Each row is followed by one of two labels, saying whether the row has a hidden trait. Each part has a new trait and two new labels.
[ -4   4 -11   5   5  -6  -3  -9 -36   5 -12   5   6   9   8   0   1  -5
  -8] -> <76>
[ -2   3 -12   1   5  -3   0  -4 -41  16 -17   7   8   4   5   7  -5  -2
  -5] -> <76>
[ -2  12 -12   1   5  -2   0  -8 -39   9 -12   6  10   2  -5  12  -2   0
   0] -> <76>
[  4   8 -13   1   4   0   0 -14 -35  11 -12  -1  -3   2   5   4   5   8
  -1] -> <78>
[  0  -3 -13   0   5   1  -3  -5 -36   2 -23   3  -3   2  10  -3   3   2
  -3] -> <78>
[ -3   7  -9   2   1   0  -4 -18 -18  -1 -18  13 -12  -5   1  -1  12   1
 -11] -> <78>
[  0   2 -15   0   7  -4   2  -6 -36  21 -18   7   5   0  11   1  -1   5
  -5] -> <76>
[ -4  -3 -12  -6   8  -4  -4  -4 -36  17 -10   0   3  -5   0   5   1  -3
 -11] -> <76>
[ -3  10  -4   0   5  -6  -5 -17 -19   8  -1   6   1  -2  -4   3   6  -5
 -14] -> <78>

New part:
[-13  -1  -7   1  -1  17   2   3  15  19 -14  35  -8 -12  14  -3  11] -> Mev
[ 1 18  5 -1  6  4 -1 11  8  6  4 15  8  3  4  3  7] -> Mev
[ -2 -24  -4   2  -3  13   1  -8   4   1   9  54  -7  -4  -4  -6   6] -> kiz
[ 0 19  7 -1  5 11 -2 10 13 20  5 19 12  0  8  3 13] -> Mev
[-6 19  2 -2  4 16  0 12 16 26 -5 30  5 -5 15 -2 18] -> kiz
[-7 19  2 -2  5 16  0 13 16 24 -5 27  4 -4 12 -3 16] -> Mev
[  0 -17  -3   1  -2   8   1  -7   3  -1   7  40  -5  -2  -3   1   3] -> Mev
[-1  8  3 -1  4 12 -1  6 12 12  6 34  5 -1  5 -3 11] -> Mev
[ -6 -25  -9   1  -5   4   2  -7   1  -2  -2  21 -12  -6  -1  -7  -1] -> kiz
[ 1 -3  2 -1  2 20 -2  3 11 20 12 41  3 -4  3 -7 14] -> kiz
[-7 16  2 -1  6 10  0 11 13 18 -8 13  0 -5 14  4  7] -> Mev

Next part:
[  5 -32   1   0  15  18   0  13   1   4   1 -21  -7 -18 -19  15   0   5
  -2  16   2   2  -9   5   9   2] -> <51>
[  8  -2   0   1   6  10   6  -9   9  -9  -1 -28  -4 -12  -3  18  12  -6
   1   7  -2  10  -7   2  -1  -5] -> <51>
[  7 -20  -1   6  19   8   1  10  -2  10   4 -18  -5 -39  -4   3 -11  -1
   1  12   6   1  -9  -5  13   7] -> <51>
[  8  -8  -1  -2  12   6   5  -9   4   2   4 -26  -7 -23  -4   8   7  -7
  -3  10   1   5  -8   0  11  -1] -> <49>
[  0 -10   0   4  18  14   3  14   2   2   2 -19  -8  -4 -18   1  -5  -3
  -8  16   3  -4 -10  -2   2   0] -> <51>
[  4 -22  -3  10  16  15   2  14  -2   7   3 -17   6 -33 -17  25  -5   0
  -3  14   3   5  -7   2  18   2] -> <49>
[  6 -12   2   7  14   3   7   4   6  -5   0 -20 -14 -16   2   1  -8 -15
  -4  11   5   0  -1  -5   6   6] -> <49>
[  1   4   0  -1  18  14   3   4  -2   0   4 -22  -6  -9 -11   5   2   1
  -7  14   2  -2  -7  -7  -1  -3] -> <51>

New part:
[ -2  -4  -2   8  -3   0  12 -14   5   6   3  37 -30  33 -14 -59] -> gat
[ -9  -2   1   8  -1  -3   4   1   0   7   6  30 -20  14 -14 -21] -> nite
[ 10  -3  -6  12  -1   2  -1 -12   2   6  -1  19  18  16  -9 -41] -> nite
[ 11  -1  16  15   1  -1  10  -6   7  -1   4  29 -52  23  -4 -57] -> gat
[ -5  -2   6  -4  -2  -1   9 -11   4   1   2   6 -28  12  -4 -20] -> nite
[ -2  -2 -10  16  -1   2   4   9   3   6   6  35  13  20  -7 -47] -> gat
[ -3  -2  -5   5  -2   1   1  -9  -1   6   0  11  11  12  -9 -14] -> nite
[  0  -4  -7  10  -2  -1   1  -2   2   8  -1  36  -1  13 -12 -34] -> gat
[  5  -1   6  -5  -2   2  11 -24  10  -1  -4  23 -19  19  -1 -57] -> gat
[  2  -3  -7  18  -1  -1   2   7  -1   6   1  27 -14  18  -9 -21] -> nite
[ -3  -3  -1 -10  -5   3   8 -39   9   5 -10  22   6  20  -7 -38] -> gat
[ 14  -4  -8  11  -1  -1  -4  -9   3   5  -9  32   2   7 -10 -39] -> nite
[  8   3  11   2   1   2   9 -20   6  -2   2  10 -12  19   2 -42] -> nite
[-12  -2   9  13  -3   1   8  -3   4   6   7  37 -19  17  -8 -27] -> gat
[  1   1  15  -3  -1   3   3 -16  11  -1  -6  26   2  -8   5 -31] -> nite
[  9  -1  -2  17   2  -1   0   7   1   3   5  24   0  17  -8 -39] -> nite
